Below are the code and all the weights of a small trained network. Each question names an input and a class and asks about switching units off, where a switched-off unit gives its printed mean instead of its output.

import numpy as np


def w(rows, s, z=0):
    codes = np.array(rows[::2]) - 128.0
    scale = np.full(codes.shape[1], s)
    scale[-1] = z or s
    return codes * scale


def norm(h):
    return h / np.sqrt((h * h).mean(-1, keepdims=True) + 1e-5)


def f(y):
    return np.maximum(y, 0)


def log_softmax(a):
    a = a - a.max(-1, keepdims=True)
    return a - np.log(np.exp(a).sum(-1, keepdims=True))


def net(x, mask):
    res = np.array(x, float).reshape(1, 8) / 4 @ E
    u = 0
    for l in range(2):
        y = f(norm(res) @ A[l][:, :-1].T + A[l][:, -1])
        res = res + np.where(mask[u : u + 9], y, B[l][:, -1]) @ B[l][:, :-1]
        u += 9
    return log_softmax(norm(res)[-1] @ U[:, :-1].T + U[:, -1])


A, B = {}, {}
E = w([
[131,124,141,139,26,73,185,187,136],'x0',
[28,187,133,144,112,126,137,94,146],'x1',
[76,2,180,123,99,170,175,30,144],'x2',
[184,183,176,130,107,150,182,55,86],'x3',
[130,125,128,130,129,129,126,126,128],'x4',
[127,129,128,129,128,127,127,129,129],'x5',
[129,129,128,135,127,133,127,127,127],'x6',
[144,136,178,122,202,149,199,157,226],'x7',
],0.0042)
A[0] = w([
[122,88,170,120,169,160,211,118,234,102],'L0N1',
[9,149,153,135,105,132,140,73,155,87],'L0N2',
[88,9,156,125,116,143,173,55,129,2],'L0N3',
[120,88,122,124,209,158,91,21,129,81],'L0N4',
[104,56,99,118,45,145,76,64,48,89],'L0N5',
[127,80,142,123,17,104,201,133,153,86],'L0N6',
[184,150,167,135,101,162,201,14,85,97],'L0N7',
[48,18,103,128,143,127,97,157,165,88],'L0N8',
[218,11,146,131,131,135,122,124,110,69],'L0N9',
],0.011,0.0037)
B[0] = w([
[126,161,144,190,206,19,130,97,11,254],'L0N1',
[162,89,63,60,130,156,232,89,124,212],'L0N2',
[218,219,108,160,101,193,54,66,176,248],'L0N3',
[82,80,163,180,91,216,128,171,95,225],'L0N4',
[141,169,171,195,239,26,159,110,48,241],'L0N5',
[81,72,155,166,125,233,97,157,106,239],'L0N6',
[92,88,133,55,77,55,72,200,236,252],'L0N7',
[109,95,163,48,63,67,82,196,233,229],'L0N8',
[110,121,53,62,115,155,230,69,134,225],'L0N9',
],0.012,0.0084)
A[1] = w([
[143,141,158,157,115,149,126,156,87,36],'L1N1',
[86,115,120,153,118,196,101,157,91,57],'L1N2',
[116,104,151,170,123,221,137,180,108,3],'L1N3',
[160,249,89,130,127,166,104,177,116,81],'L1N4',
[154,124,61,86,119,159,218,105,114,46],'L1N5',
[93,192,134,123,133,162,121,132,132,12],'L1N6',
[75,125,105,115,127,133,104,108,114,62],'L1N7',
[129,145,57,75,121,134,177,104,123,27],'L1N8',
[189,193,118,158,127,173,84,118,157,104],'L1N9',
],0.012,0.0021)
B[1] = w([
[101,155,114,139,158,112,118,159,127,177],'L1N1',
[67,158,175,169,130,186,141,181,123,221],'L1N2',
[81,112,132,157,115,192,111,186,67,236],'L1N3',
[174,117,160,147,87,186,110,8,162,252],'L1N4',
[125,146,58,74,150,170,203,138,133,246],'L1N5',
[196,52,69,112,134,112,115,132,106,145],'L1N6',
[153,127,99,151,117,141,151,175,107,158],'L1N7',
[118,156,80,78,149,135,153,176,111,218],'L1N8',
[178,215,81,137,86,159,113,163,123,250],'L1N9',
],0.011,0.0036)
U = w([
[216,189,119,166,72,193,68,45,169,108],'0',
[125,149,168,189,224,2,141,91,44,108],'1',
[105,63,158,40,69,56,69,204,242,95],'2',
[124,156,109,122,129,143,134,158,117,254],'3',
[57,87,161,187,115,234,124,177,85,94],'4',
[133,113,38,41,145,158,231,103,123,84],'5',
],0.0073,0.0078)

Each question gives the input, the list of numbers given to net, and the class t.
The units are the neurons (one row each of A and B). Each row of codes is followed by its name. A weight is (code - 128) times the scale printed after its matrix; where a second scale follows, it is the last column's (A, B and U).
mask holds one flag per neuron, layer by layer. A switched-off neuron (its flag False) gives its mean, the last column of its row in B, instead of its output. The means were averaged over made-up inputs and are rounded, as every weight is.
A unit's drop is (log p(t) with every unit on - log p(t) with that unit switched off) / (log p(t) with every unit on - log p(t) with every unit switched off).
The circuit of an input: a set's keep is (log p(t) with only the set's units on - log p(t) with every unit switched off) / (log p(t) with every unit on - log p(t) with every unit switched off). Starting from the 12 units with the biggest drops (on a tie, the unit counted first), units are removed one at a time, each time the one whose removal leaves the highest keep (on an exact tie, the one counted first), for as long as the keep stays at least 0.8.
units of the circuit, in order: the units of the circuit, biggest drop first
unit that matters most: the unit with the biggest drop
top k neurons: the k neurons with the biggest drops, biggest first
k most important neurons of layer l: the k neurons of layer l with the biggest drops, biggest first
input [-1,-5,8,-1,7,-4,1,-8], class 0: top 2 neurons -> (L0N3; L0N1)
input [-4,-4,-6,-7,3,8,5,2], class 2: 2 most important neurons of layer 0 -> (L0N3; L0N6)
input [-3,6,5,-1,0,4,-8,4], class 5: unit that matters most -> L0N2
input [-8,-2,-2,-6,-4,2,2,1], class 4: top 2 neurons -> (L0N4; L0N7)
input [1,-5,1,8,8,5,-3,8], class 1: top 3 neurons -> (L0N1; L0N8; L0N2)
input [1,3,-7,3,4,-3,8,-8], class 1: top 2 neurons -> (L0N3; L0N5)
input [-5,-1,-5,-5,5,-1,-5,-4], class 0: 2 most important neurons of layer 0 -> (L0N7; L0N6)
input [8,-5,-1,0,-1,-5,3,-4], class 4: top 2 neurons -> (L0N6; L0N1)
input [0,-7,-6,-6,-5,3,-6,3], class 5: top 4 neurons -> (L0N6; L0N4; L0N7; L0N3)
input [-8,7,-1,-8,-4,-8,5,-6], class 2: 2 most important neurons of layer 0 -> (L0N8; L0N6)
input [-7,-6,1,-8,2,-6,5,0], class 2: top 2 neurons -> (L0N8; L0N6)
input [-8,-3,-2,5,7,6,-3,-6], class 4: top 3 neurons -> (L0N4; L0N1; L0N8)
input [-6,-2,2,-6,6,4,-2,-7], class 1: 2 most important neurons of layer 0 -> (L0N5; L0N7)
input [-3,7,1,4,-1,-2,1,-2], class 5: units of the circuit, in order -> (L0N2)
input [0,4,-7,2,-2,-1,3,6], class 0: 4 most important neurons of layer 0 -> (L0N5; L0N9; L0N2; L0N7)
input [-7,-4,-5,6,-6,1,-4,-3], class 4: 2 most important neurons of layer 1 -> (L1N2; L1N3)
input [0,-6,0,-5,6,-1,-8,-8], class 1: 2 most important neurons of layer 0 -> (L0N5; L0N2)
input [-6,-7,-1,3,4,-8,-7,8], class 1: top 3 neurons -> (L0N1; L0N2; L0N6)
input [-7,0,-6,-7,-2,1,-6,7], class 1: top 4 neurons -> (L0N3; L0N7; L0N6; L0N9)
input [0,8,-2,-5,-4,6,-7,-6], class 5: top 4 neurons -> (L0N2; L0N1; L0N7; L1N5)
input [0,7,6,7,7,-3,8,1], class 2: 3 most important neurons of layer 0 -> (L0N7; L0N9; L0N2)
input [6,-8,1,-2,5,4,4,3], class 5: units of the circuit, in order -> (L0N9)
input [4,8,8,5,3,-4,0,-3], class 0: top 3 neurons -> (L0N3; L0N9; L0N6)
input [-7,-7,-1,-5,0,-4,-8,7], class 1: 4 most important neurons of layer 0 -> (L0N1; L0N6; L0N2; L0N7)
input [-3,4,-8,8,-3,2,-1,-5], class 0: 3 most important neurons of layer 0 -> (L0N8; L0N9; L0N2)
input [5,7,1,-6,4,-3,-2,2], class 5: top 3 neurons -> (L0N2; L0N7; L0N4)
